Each row has a hidden trait or not; one of two labels after the row says which. A new part has a new trait and new labels.
In the rows, 128 means zero.
[ 75 114 136 134  51  85 144  97 127 195 136 133 111 104 107 102 134 114
 106 133 146 147 109 129]
FS
[114 162 135 127 116 134 119 137 137 144 117 131 122 130 126 129 108 124
 119 127 121 123 130 138]
Pj
[120 158  92 144  99 123 142 119 123 145 141 119 111 118 120 125 138 138
 154 119 121 106 128 140]
Pj
[138 165 101 140 116 139 141 131 127 122 129 120 109 130 127 136 129 141
 154 118 107  99 136 141]
Pj
[ 60  37 182 106 101  82 116  98 131 203 132 146 152 111 118  99 132 100
  71 148 175 183 103 105]
FS
[144 175  91 145 119 145 136 134 121 115 133 115 108 130 131 137 135 147
 167 112 108  94 137 141]
Pj
[169 120  69 147 144 147 102 132 105  85 154 106 116 127 134 141 169 157
 194 112 121 109 131 129]
FS
[107 255  85 160  63 130 191 118 135 162 122 117  76 126 112 130 113 140
 165 107  92  70 138 165]
FS
[200  90 110 124 212 171  83 157 116  37 137 117 151 148 152 154 151 148
 159 125 123 126 139 119]
FS
[102 111 111 138  80 102 129 102 117 166 148 122 116 101 115 113 156 130
 146 122 136 128 115 125]
Pj
[133 168  98 144  98 131 142 123 124 136 134 119 105 123 121 129 133 141
 162 116 115 107 132 141]
Pj
[116  94 112 134 105 109 121 111 114 144 149 123 123 112 120 117 154 131
 144 125 140 133 117 121]
Pj
[169  53 111 126 175 131  83 136 106  80 148 119 146 128 139 134 169 140
 157 127 145 140 125 114]
FS
[135  62 147 114 156 123 101 128 124 113 131 134 148 129 133 125 138 120
 109 138 148 161 121 110]
FS
[ 75  31 162 114 108  75 108  94 122 196 141 143 148 105 114  98 144 102
  86 145 171 181 104 105]
FS
[ 71 117 119 138  57  83 146  87 122 211 144 127 109  98 106 101 143 120
 127 126 143 135 109 131]
FS
[112  52 130 126 117  99 104 103 113 160 149 128 137 109 121 112 161 123
 130 131 157 164 111 110]
FS
[ 84  83 129 130  77  85 123  95 117 192 150 127 123 102 111 106 154 119
 126 129 154 152 111 116]
FS
[ 68 123 118 136  56  87 156  91 127 201 140 131 108 102 108 104 132 118
 120 129 141 139 110 130]
FS
[110   1 167 114 126  92  96 101 115 163 148 136 157 106 124 105 162 110
 107 143 176 189 104  97]
FS
[ 77 175 113 147  39  94 171  95 130 204 136 125  95 101 105 107 127 124
 134 121 125 112 117 145]
FS
[143 171  81 146 119 141 135 133 120 104 138 114 105 130 128 147 139 149
 168 114 110  95 136 140]
Pj
[123 255  63 166  64 139 183 123 129 144 132 109  71 124 119 133 121 152
 185 102  85  54 144 166]
FS
[114 252  67 165  65 138 184 127 130 137 128 110  74 122 115 137 118 151
 180 103  86  55 142 166]
FS
[161 216  77 148 125 159 144 146 129  95 123 119  95 141 133 150 123 150
 168 111  93  78 147 151]
FS
[147 174 119 134 139 151 135 145 131 133 120 122 119 139 134 141 118 141
 137 121 106 103 141 142]
Pj
[ 74 188  91 158  33  96 175  94 123 207 138 120  83 103 100 110 132 133
 141 115 121  94 120 148]
FS

[145  96 125  76 240 223  70 125 255 134 251 140 131 165 145 101  80 126
 123 239 117 119 253 134 175  90 115 210 186 179  70  81  72 141 123 109
  73 112   1 131 176 135  89 147 164 100 180  60 106 152  47  63 129  65
 180 189 102 111]
Mf
[132 120 123 121 132 124 132 117 128 126 131 115 131 119 198 142 130 118
 126 134 140 134 141 136 120 144 129 169 136 105 122 113 125 125 127 126
 128 132 104  96 153 141 133 111 127 124 146 139 123 121 133 127 127 119
 154 113 157 110]
Mf
[142 131 147 104 169  73 126  77 107 114 159 105 132  99  61 128 134 119
  98 139 133 142 168 120 117  52 124  76 112 128 124 143 122 124 106  98
 130 133 186 108 149 143 134 106 152 109 137 115 121 135  87  99 157 136
 165 113 141 134]
QZ
[131 128 127 123 133 117 127 115 124 129 135 119 130 117 138 125 132 124
 116 136 133 131 139 131 119 104 130 139 123 123 126 130 124 122 127 125
 129 132 131 117 141 137 131 120 139 127 134 141 118 125 123 122 123 128
 150 114 139 124]
Mf
[133 138 126 109 142 107 129 147 104 129 134 114 124 124 199 134 135 120
 133 112 115 132 125 134 125  73 126 104 116 132 132 167 137 126 134 112
 136 132 145 131 144 132 133 115 163  92 127 143 119 118 141 118 102 130
 114 124 160 121]
QZ
[143 134 142 120 133  77 130 118 126 126 146 105 130 107 103 125 138 126
  94 131 136 140 167 134 119  67 127 114 119 114 128 150 121 132 114 117
 137 135 170 113 151 141 121 111 166 139 142 127 127 139 150 106 143 129
 162 116 170 133]
QZ
[131 126 134 120 133 101 124 137  97 130 134 104 130 109 124 125 127 119
 161 121 124 132 140 140 139  45 119  87 134 133 127  78 118 111 124 115
 134 132 139 100 145 156 138 114 141  51 115 178 119 124 130 111 106 124
 132 117  88 147]
QZ
[137 129 137 118 156 100 130 115 121 124 148 115 131 116 115 123 137 115
 101 136 131 136 151 136 127  73 127 122 126 130 121 138 125 125 121 108
 138 131 143 118 136 142 128 118 154 112 138 131 118 132 112 111 131 127
 154 118 143 132]
QZ
[140 119 150 108 148  83 135 128 129 132 128 136 136 120 103 110 111  92
  95 119 150 132 136 135 109 155 119 152 121 126 132 173 117 115 147 116
 125 131 122 123 158 142 131 106 156 181 148 133 151 105 122 121 132 127
 103 127 142 144]
QZ
[137 134  67 128 132 130 140 134 116 158 150 165 150  92   1  65 134 133
 220 142 158 101 139 134  53   6 156 113 120 180 127 149 139 148  92  83
 142 130 255 111 176 124 137 114  97  81 145 112 154 140 105 119 127 160
  71 102 178 167]
Mf
[132 138 138 138 126 109 132 128 119 124 127 125 128  99  87 131 120 126
 125 130 127 129 126 135 110 103 128 130 139 121 122 131 128 118 134 129
 130 130 125 120 152 142 143 108 169 121 121 134 142 128  74 128 135 123
 140 128 125 121]
Mf
[147 134 140 115 148  90 129 118 110 124 153 105 133 118 110 125 131 118
 111 141 129 136 166 138 126  70 123 101 122 119 130 143 126 125 112  93
 131 133 146 118 135 143 131 109 137 130 138 128 115 134 122 110 130 134
 154 119 146 130]
QZ
[131 130 129 123 137 113 127 121 111 128 126 124 129 128 132 127 130 122
 123 129 126 131 138 132 126  98 128 128 128 112 127 133 127 122 117 135
 128 130 129 126 127 133 132 119 135 115 140 139 125 125 124 119 124 129
 133 123 114 128]
QZ
[140 130 146 101 162  96 128 121 117 122 134 106 129  95  98 131 134 112
  97 131 133 148 144 133 119  48 125 112 114 110 125 155 128 127 119 100
 139 135 181 116 156 154 126 102 165  88 148 133 114 134 102 108 118 135
 153 115 168 123]
QZ
